Below is a small trained network, with its code and all its weights. Each question gives an input and a target symbol and asks what happens when units are switched off, that is, made to give their printed mean instead of their output.

import numpy as np


def w(rows, s, z=0):
    codes = np.array(rows[::2]) - 128.0
    scale = np.full(codes.shape[1], s)
    scale[-1] = z or s
    return codes * scale


def norm(h):
    return h / np.sqrt((h * h).mean(-1, keepdims=True) + 1e-5)


def f(y):
    return y / 2 * (1 + np.tanh(0.7978845608 * (y + 0.044715 * y**3)))


def softmax(a):
    e = np.exp(a - a.max(-1, keepdims=True))
    return e / e.sum(-1, keepdims=True)


def log_softmax(a):
    a = a - a.max(-1, keepdims=True)
    return a - np.log(np.exp(a).sum(-1, keepdims=True))


def net(x, mask):
    ids = ['ΞΠΦβγδεζηθλτω'.index(c) for c in x.split()]
    T = len(ids)
    res = E[ids] + P[:T]
    r = norm(res)
    for j in range(3):
        rows = slice(2 * j, 2 * j + 2)
        q, k, v = (r @ M[0][rows].T for M in (Q, K, V))
        z = softmax(np.where(np.tri(T) > 0, q @ k.T / 2**0.5, -1e9)) @ v
        o = O[0][rows]
        res = res + np.where(mask[j], z, o[:, -1]) @ o[:, :-1]
    y = f(norm(res) @ A[0][:, :-1].T + A[0][:, -1])
    res = res + np.where(mask[3:7], y, B[0][:, -1]) @ B[0][:, :-1]
    return log_softmax(norm(res)[-1] @ U[:, :-1].T + U[:, -1])


Q, K, V, O, A, B = {}, {}, {}, {}, {}, {}
E = w([
[160,171,155,111,194,142],'Ξ',
[74,142,152,62,47,143],'Π',
[171,107,142,192,58,194],'Φ',
[233,211,168,3,118,167],'β',
[195,137,146,114,87,220],'γ',
[54,190,56,71,143,147],'δ',
[183,175,173,132,131,172],'ε',
[108,148,150,176,80,173],'ζ',
[158,147,120,146,76,163],'η',
[139,88,36,41,129,209],'θ',
[128,34,81,145,175,203],'λ',
[168,144,177,178,178,193],'τ',
[172,219,157,125,101,157],'ω',
],0.0063)
P = w([
[117,87,105,136,142,54],'0',
[55,162,152,142,162,240],'1',
[100,147,110,95,10,140],'2',
[139,133,39,209,123,118],'3',
[93,141,182,164,145,254],'4',
[112,145,122,103,46,128],'5',
[169,147,22,230,132,114],'6',
],0.0074)
Q[0] = w([
[146,167,74,219,135,183],'head 1',
[172,157,2,183,140,63],'head 1',
[110,100,158,57,139,126],'head 2',
[119,148,185,102,94,127],'head 2',
[130,157,95,142,60,92],'head 3',
[176,148,20,165,170,140],'head 3',
],0.0092)
K[0] = w([
[146,57,160,154,155,84],'head 1',
[112,76,129,74,154,8],'head 1',
[85,118,163,73,119,255],'head 2',
[74,66,134,137,137,174],'head 2',
[142,153,208,206,88,46],'head 3',
[153,75,157,144,130,52],'head 3',
],0.0078)
V[0] = w([
[7,168,57,112,149,54],'head 1',
[114,248,217,189,56,44],'head 1',
[72,210,150,121,31,254],'head 2',
[139,121,75,221,116,161],'head 2',
[155,218,35,71,48,134],'head 3',
[215,162,48,152,114,98],'head 3',
],0.0065)
O[0] = w([
[125,37,171,78,208,98,70],'head 1',
[63,83,1,146,140,72,189],'head 1',
[101,136,173,124,82,84,220],'head 2',
[122,50,142,84,124,146,253],'head 2',
[111,114,127,47,173,174,159],'head 3',
[90,178,132,100,151,162,146],'head 3',
],0.0089,0.0031)
A[0] = w([
[190,174,127,238,182,31,254],'neuron 1',
[130,111,106,255,6,228,193],'neuron 2',
[80,35,46,87,86,78,233],'neuron 3',
[67,123,216,173,118,193,92],'neuron 4',
],0.0063,0.0016)
B[0] = w([
[172,88,212,156,2,109,139],'neuron 1',
[115,147,174,76,181,40,254],'neuron 2',
[192,167,159,114,64,184,188],'neuron 3',
[179,28,49,214,169,163,172],'neuron 4',
],0.0069,0.0083)
U = w([
[161,35,68,141,48,102,163],'Ξ',
[124,136,203,139,116,189,123],'Π',
[118,166,155,94,151,5,115],'Φ',
[116,173,40,219,92,107,106],'β',
[77,102,85,107,176,219,68],'γ',
[77,115,189,196,48,79,229],'δ',
[60,45,169,126,236,81,154],'ε',
[76,111,9,104,174,125,84],'ζ',
[129,105,166,77,169,218,2],'η',
[104,186,89,76,175,114,159],'θ',
[192,108,119,158,142,109,105],'λ',
[101,207,125,119,77,197,167],'τ',
[147,43,140,32,143,109,136],'ω',
],0.011,0.0032)

Each question gives the input, a string of symbols that net reads in full, and the target symbol t.
The units are the heads (2 rows each of Q, K, V and O) and the neurons (one row each of A and B). Each row of codes is followed by its name. A weight is (code - 128) times the scale printed after its matrix; where a second scale follows, it is the last column's (O, A, B and U).
mask holds one flag per unit, heads first, then neurons. A switched-off unit (its flag False) gives its mean, the last column of its rows in O or B, instead of its output. The means were averaged over made-up inputs and are rounded, as every weight is.
A unit's drop is (log p(t) with every unit on - log p(t) with that unit switched off) / (log p(t) with every unit on - log p(t) with every unit switched off).
The circuit of an input: a set's keep is (log p(t) with only the set's units on - log p(t) with every unit switched off) / (log p(t) with every unit on - log p(t) with every unit switched off). Starting from all 7 units, units are removed one at a time, each time the one whose removal leaves the highest keep (on an exact tie, the one counted first), for as long as the keep stays at least 0.8.
circuit, biggest first: the units of the circuit, biggest drop first
unit that matters most: the unit with the biggest drop
k most important neurons: the k neurons with the biggest drops, biggest first
which heads matter: for each layer, one digit per head in row order, 1 if its drop is at least 0.15 and else 0, layers parted by /
drop when u is switched off: that unit's drop, to one decimal
input Π ε ζ θ, target ω: which heads matter	100
input ζ ω Π ε δ θ Ξ, target Ξ: circuit, biggest first	[neuron 2; head 1; neuron 1]
input ε ω θ ζ ζ, target ε: unit that matters most	neuron 2
input Φ ε ζ ω δ ζ Π, target Φ: which heads matter	100
input τ ε ζ λ, target δ: circuit, biggest first	[head 3; neuron 1]
input η ε ε δ ζ ε ε, target γ: which heads matter	001
input ω ε ε τ θ Ξ η, target ζ: which heads matter	101
input ω β ε ω β ζ, target τ: which heads matter	001
input ζ τ δ τ Ξ ε, target Φ: circuit, biggest first	[neuron 2; neuron 3]
input β ζ ε ζ η β Φ, target θ: circuit, biggest first	[head 3; neuron 2]
input ζ θ λ τ, target Ξ: which heads matter	101
input Ξ ε ε ζ, target λ: circuit, biggest first	[head 2; head 1; neuron 1]
input ζ β ω ζ ε, target ε: circuit, biggest first	[neuron 2; neuron 3; neuron 4]
input τ λ β θ ε ζ τ, target δ: circuit, biggest first	[neuron 1]
input Ξ ζ η β η ζ ζ, target λ: which heads matter	110
input θ β ε Φ Π η ζ, target η: which heads matter	000
input δ δ ζ Φ δ ω τ, target ε: which heads matter	100
input Π θ Φ γ, target ω: which heads matter	100
input Φ ζ β Ξ, target Φ: which heads matter	111
input ω Φ τ Φ, target ζ: circuit, biggest first	[head 1]
input β ζ β ε ω Ξ, target τ: which heads matter	101
input Φ ε Φ θ δ λ ζ, target Φ: which heads matter	010
input τ Π ε θ, target δ: which heads matter	001
input Π β ω ζ ε Φ ζ, target ω: circuit, biggest first	[head 1; neuron 3]
input ζ ε ζ γ τ Π Ξ, target Ξ: which heads matter	101
input ζ Π ε β γ ε δ, target Ξ: circuit, biggest first	[head 1; head 3; neuron 3; neuron 1]
input ζ ζ γ ζ τ τ, target Φ: unit that matters most	neuron 2
input β ζ ω β η τ, target Φ: 3 most important neurons	[neuron 2; neuron 3; neuron 1]
input β η γ ζ, target θ: drop when neuron 2 is switched off	0.1
